B =
[[157 118 157 150 154 141 115 153]
 [ 99 147 104 118 108 112 153 115]
 [121 152 108 115 115 112 143 108]
 [128 150 130 137 129 135 153 132]
 [120 152 117 104 113 120 143 113]
 [108 119 107 108 107 123 108 111]
 [107 125 110 110 113 116 117 114]
 [103 122 108 101 112 125 121 115]]
B[0,0]	157
B[5,7]	111
B[7]	[103, 122, 108, 101, 112, 125, 121, 115]
B[:, 6]	[115, 153, 143, 153, 143, 108, 117, 121]
B[2,3]	115
B[7,1]	122
B[0,7]	153
B[:, 1]	[118, 147, 152, 150, 152, 119, 125, 122]
B[7,0]	103
B[1,2]	104
B[3,4]	129
B[6,5]	116
B[6,6]	117
B[5,0]	108
B[4,7]	113
B[:, 2]	[157, 104, 108, 130, 117, 107, 110, 108]
B[6,4]	113
B[2,5]	112
B[6,3]	110
B[5]	[108, 119, 107, 108, 107, 123, 108, 111]
B[4,3]	104
B[:, 3]	[150, 118, 115, 137, 104, 108, 110, 101]
B[7,5]	125

grid =
129	132	120	127	132	117	127
128	125	115	131	130	116	129
132	128	124	126	130	118	123
127	136	121	130	130	143	131
128	127	119	127	129	149	122
130	130	139	126	127	144	123
130	131	124	127	128	118	126
127	129	107	125	128	123	128
129	130	149	129	128	122	129
123	125	146	131	131	119	123
125	127	112	131	127	126	126
Indices start at 0.
(0, 0)	129
(7, 3)	125
(6, 3)	127
(10, 4)	127
(10, 3)	131
(2, 5)	118
(3, 5)	143
(7, 6)	128
(10, 2)	112
(6, 2)	124
(1, 2)	115
(1, 3)	131
(8, 0)	129
(4, 2)	119
(8, 1)	130
(2, 2)	124
(2, 3)	126
(7, 4)	128
(2, 6)	123
(5, 1)	130
(3, 4)	130
(5, 5)	144

M = [115 146 111 149 131 110  99 110 115 114 128]
M[0] => 115
M[3] => 149
M[5] => 110
M[10] => 128

m =
[[128 131 129 118 128 119 127 128 126 120 129]
 [129 126 125 136 131 133 132 131 143 134 125]
 [130 126 119 138 130 130 145 138 117 134 120]
 [128 128 118 128 129 126 148 128 125 131 118]
 [128 129 125 126 126 123 135 132 121 128 125]
 [128 131 122 124 125 118 141 136 135 123 122]
 [127 134 122 115 121 128 142 137 132 115 123]
 [128 130 122 126 126 128 142 136 133 125 122]
 [130 122 128 145 135 146 123 125 130 143 129]
 [129 129 122 128 128 125 142 136 129 128 122]
 [128 131 118 126 125 117 149 141 141 123 119]
 [127 128 130 123 126 125 125 126 130 125 130]
 [130 127 119 137 130 129 146 139 133 133 119]
 [129 126 125 136 131 128 133 131 123 134 125]
 [128 124 135 133 132 140 112 118 123 135 135]
 [130 124 124 142 133 139 133 128 126 139 125]]
m[0,-11]	128
m[-2]	[128, 124, 135, 133, 132, 140, 112, 118, 123, 135, 135]
m[10,7]	141
m[11,-3]	130
m[9,-7]	128
m[-7,-4]	136
m[4,-5]	135
m[15,-6]	139
m[-16,4]	128
m[-12,9]	128
m[2]	[130, 126, 119, 138, 130, 130, 145, 138, 117, 134, 120]
m[0,8]	126
m[14,7]	118
m[-3,10]	125
m[11,3]	123
m[9]	[129, 129, 122, 128, 128, 125, 142, 136, 129, 128, 122]
m[-11,1]	131
m[-8,-8]	145
m[14,6]	112
m[1]	[129, 126, 125, 136, 131, 133, 132, 131, 143, 134, 125]
m[:, -3]	[126, 143, 117, 125, 121, 135, 132, 133, 130, 129, 141, 130, 133, 123, 123, 126]
m[-9,9]	125
m[9,3]	128
m[3]	[128, 128, 118, 128, 129, 126, 148, 128, 125, 131, 118]
m[:, 10]	[129, 125, 120, 118, 125, 122, 123, 122, 129, 122, 119, 130, 119, 125, 135, 125]
m[15,-7]	133
m[:, -11]	[128, 129, 130, 128, 128, 128, 127, 128, 130, 129, 128, 127, 130, 129, 128, 130]
m[-3,-10]	126
m[-2,-10]	124
m[2,-9]	119
m[15,0]	130
m[9,9]	128
m[8,-1]	129
m[10,-5]	149
m[-7,-6]	125
m[-14,-7]	130
m[10]	[128, 131, 118, 126, 125, 117, 149, 141, 141, 123, 119]
m[-9,-3]	133

x =
[[115 138 127 116 133 109 138 132 128]
 [133 128 126 144 114 120 117 144 121]
 [144 120 114 134 141 110 134 140 104]
 [125 128 118 126 133 103 119 132 106]
 [133 125 136 147 104 127 115 142 134]
 [118 144 115 141 124 108 122 143 121]
 [114 138 130 135 126 106 130 130 139]
 [126 118 135 118 139 102 136 119 126]
 [126 129 128 148 122 110 127 135 133]
 [118 132 137 118 135 113 154 127 144]]
Rows and columns are counted from 0.
(0, 0): 115
(8, 8): 133
(3, 3): 126
(0, 2): 127
(8, 5): 110
(6, 1): 138
(0, 5): 109
(8, 0): 126
(7, 1): 118
(5, 7): 143
(7, 5): 102
(1, 2): 126
(1, 0): 133
(5, 4): 124
(3, 4): 133
(6, 4): 126
(6, 3): 135
(8, 6): 127
(0, 4): 133
(9, 5): 113
(5, 3): 141
(8, 4): 122
(5, 6): 122
(3, 5): 103
(4, 1): 125
(8, 3): 148
(1, 4): 114
(4, 6): 115
(1, 6): 117
(7, 6): 136
(5, 1): 144
